Here is a tiny trained network, its code and every weight. The questions are about switching its units off for an input and a class, where a switched-off unit gives its printed mean instead of its output.

import numpy as np


def w(rows, s, z=0):
    codes = np.array(rows[::2]) - 128.0
    scale = np.full(codes.shape[1], s)
    scale[-1] = z or s
    return codes * scale


def norm(h):
    return h / np.sqrt((h * h).mean(-1, keepdims=True) + 1e-5)


def f(y):
    return np.maximum(y, 0)


def log_softmax(a):
    a = a - a.max(-1, keepdims=True)
    return a - np.log(np.exp(a).sum(-1, keepdims=True))


def net(x, mask):
    res = np.array(x, float).reshape(1, 7) / 4 @ E
    u = 0
    for l in range(3):
        y = f(norm(res) @ A[l][:, :-1].T + A[l][:, -1])
        res = res + np.where(mask[u : u + 5], y, B[l][:, -1]) @ B[l][:, :-1]
        u += 5
    return log_softmax(norm(res)[-1] @ U[:, :-1].T + U[:, -1])


A, B = {}, {}
E = w([
[198,5,75,196,164,160,67,58],'x0',
[124,130,133,127,101,120,116,107],'x1',
[122,166,4,141,70,235,160,126],'x2',
[129,128,126,128,122,119,132,122],'x3',
[234,227,163,234,120,140,119,145],'x4',
[147,121,114,116,123,109,141,147],'x5',
[129,133,122,121,108,116,99,127],'x6',
],0.013)
A[0] = w([
[96,106,175,80,150,97,122,133,24],'L0N0',
[105,206,72,107,108,145,163,118,81],'L0N1',
[35,160,126,57,104,123,166,155,1],'L0N2',
[83,107,50,90,106,176,141,123,68],'L0N3',
[5,95,93,52,132,112,146,129,6],'L0N4',
],0.026,0.0066)
B[0] = w([
[57,97,129,222,98,114,104,201,196],'L0N0',
[93,138,130,213,110,108,97,209,204],'L0N1',
[93,202,89,95,215,90,94,57,227],'L0N2',
[67,68,116,181,128,128,121,193,211],'L0N3',
[254,79,181,19,53,188,195,121,249],'L0N4',
],0.02)
A[1] = w([
[80,255,152,63,151,106,148,120,67],'L1N0',
[153,238,182,169,94,130,145,153,140],'L1N1',
[102,54,88,129,139,129,110,86,99],'L1N2',
[80,177,56,112,82,184,175,132,31],'L1N3',
[90,137,233,95,144,53,141,129,1],'L1N4',
],0.031,0.004)
B[1] = w([
[186,129,31,160,206,111,48,6,242],'L1N0',
[184,151,128,45,96,156,157,139,255],'L1N1',
[151,99,61,126,158,108,174,72,188],'L1N2',
[39,146,216,163,92,75,101,173,163],'L1N3',
[50,116,161,185,94,105,118,208,223],'L1N4',
],0.019,0.017)
A[2] = w([
[111,253,165,116,162,89,137,125,37],'L2N0',
[220,198,162,45,106,189,174,131,121],'L2N1',
[66,124,187,29,108,122,148,67,9],'L2N2',
[126,83,53,119,170,161,196,70,31],'L2N3',
[45,111,201,158,119,142,108,184,4],'L2N4',
],0.026,0.0013)
B[2] = w([
[154,70,151,185,169,134,128,33,183],'L2N0',
[117,56,130,20,112,139,195,126,249],'L2N1',
[203,156,99,71,108,140,216,149,172],'L2N2',
[138,253,167,112,154,110,72,86,216],'L2N3',
[76,194,145,198,149,143,131,155,227],'L2N4',
],0.019,0.018)
U = w([
[168,106,184,22,98,171,191,146,239],'0',
[153,153,108,158,216,109,40,10,2],'1',
[15,115,181,244,125,117,110,238,126],'2',
],0.012,0.0018)

Each question gives the input, the list of numbers given to net, and the class t.
The units are the neurons (one row each of A and B). Each row of codes is followed by its name. A weight is (code - 128) times the scale printed after its matrix; where a second scale follows, it is the last column's (A, B and U).
mask holds one flag per neuron, layer by layer. A switched-off neuron (its flag False) gives its mean, the last column of its row in B, instead of its output. The means were averaged over made-up inputs and are rounded, as every weight is.
A unit's drop is (log p(t) with every unit on - log p(t) with that unit switched off) / (log p(t) with every unit on - log p(t) with every unit switched off).
The circuit of an input: a set's keep is (log p(t) with only the set's units on - log p(t) with every unit switched off) / (log p(t) with every unit on - log p(t) with every unit switched off). Starting from the 12 units with the biggest drops (on a tie, the unit counted first), units are removed one at a time, each time the one whose removal leaves the highest keep (on an exact tie, the one counted first), for as long as the keep stays at least 0.8.
units of the circuit, in order: the units of the circuit, biggest drop first
unit that matters most: the unit with the biggest drop
top k neurons: the k neurons with the biggest drops, biggest first
top k neurons in layer l: the k neurons of layer l with the biggest drops, biggest first
drop when u is switched off: that unit's drop, to one decimal
input [6,-8,-8,7,4,5,5], class 2: unit that matters most => L0N4
input [-8,-2,5,-8,-3,-1,-8], class 1: top 2 neurons => L0N2; L1N0
input [7,-2,-8,5,8,-1,-6], class 0: top 4 neurons => L0N3; L0N2; L0N0; L1N0
input [-7,-7,0,4,-5,-7,2], class 1: top 2 neurons => L0N2; L1N0
input [-5,-1,5,-8,-1,-8,-5], class 1: top 2 neurons => L0N2; L0N0
input [7,1,-4,-4,7,0,-8], class 0: top 2 neurons in layer 1 => L1N0; L1N4
input [4,6,-4,-4,4,-3,-3], class 0: top 3 neurons => L0N2; L1N4; L0N0
input [0,-7,-7,5,8,-1,5], class 0: top 2 neurons => L0N2; L1N1
input [1,-6,0,8,0,1,-8], class 1: top 3 neurons => L0N1; L0N4; L1N1
input [-8,6,2,6,7,-6,4], class 1: top 3 neurons => L0N4; L1N0; L2N0
input [6,1,5,-7,8,-3,-6], class 0: top 2 neurons => L0N3; L0N2
input [6,-5,-5,-6,8,-3,5], class 0: top 2 neurons in layer 0 => L0N2; L0N3
input [-6,-8,-5,-7,5,-1,-6], class 1: top 3 neurons => L0N4; L1N0; L0N3
input [-4,6,2,3,-1,6,-5], class 1: units of the circuit, in order => L0N2
input [-3,4,5,2,4,6,5], class 2: top 2 neurons => L0N4; L0N1
input [-2,-5,-6,5,3,-7,-2], class 2: top 2 neurons in layer 0 => L0N4; L0N2
input [-4,-8,0,7,-2,-7,-8], class 1: drop when L1N0 is switched off => 0.3
input [2,-4,-4,1,2,8,-5], class 2: drop when L0N2 is switched off => 1.0
input [3,7,4,2,7,2,1], class 0: drop when L0N2 is switched off => 2.4
input [2,-5,5,7,3,-5,-5], class 2: unit that matters most => L0N4
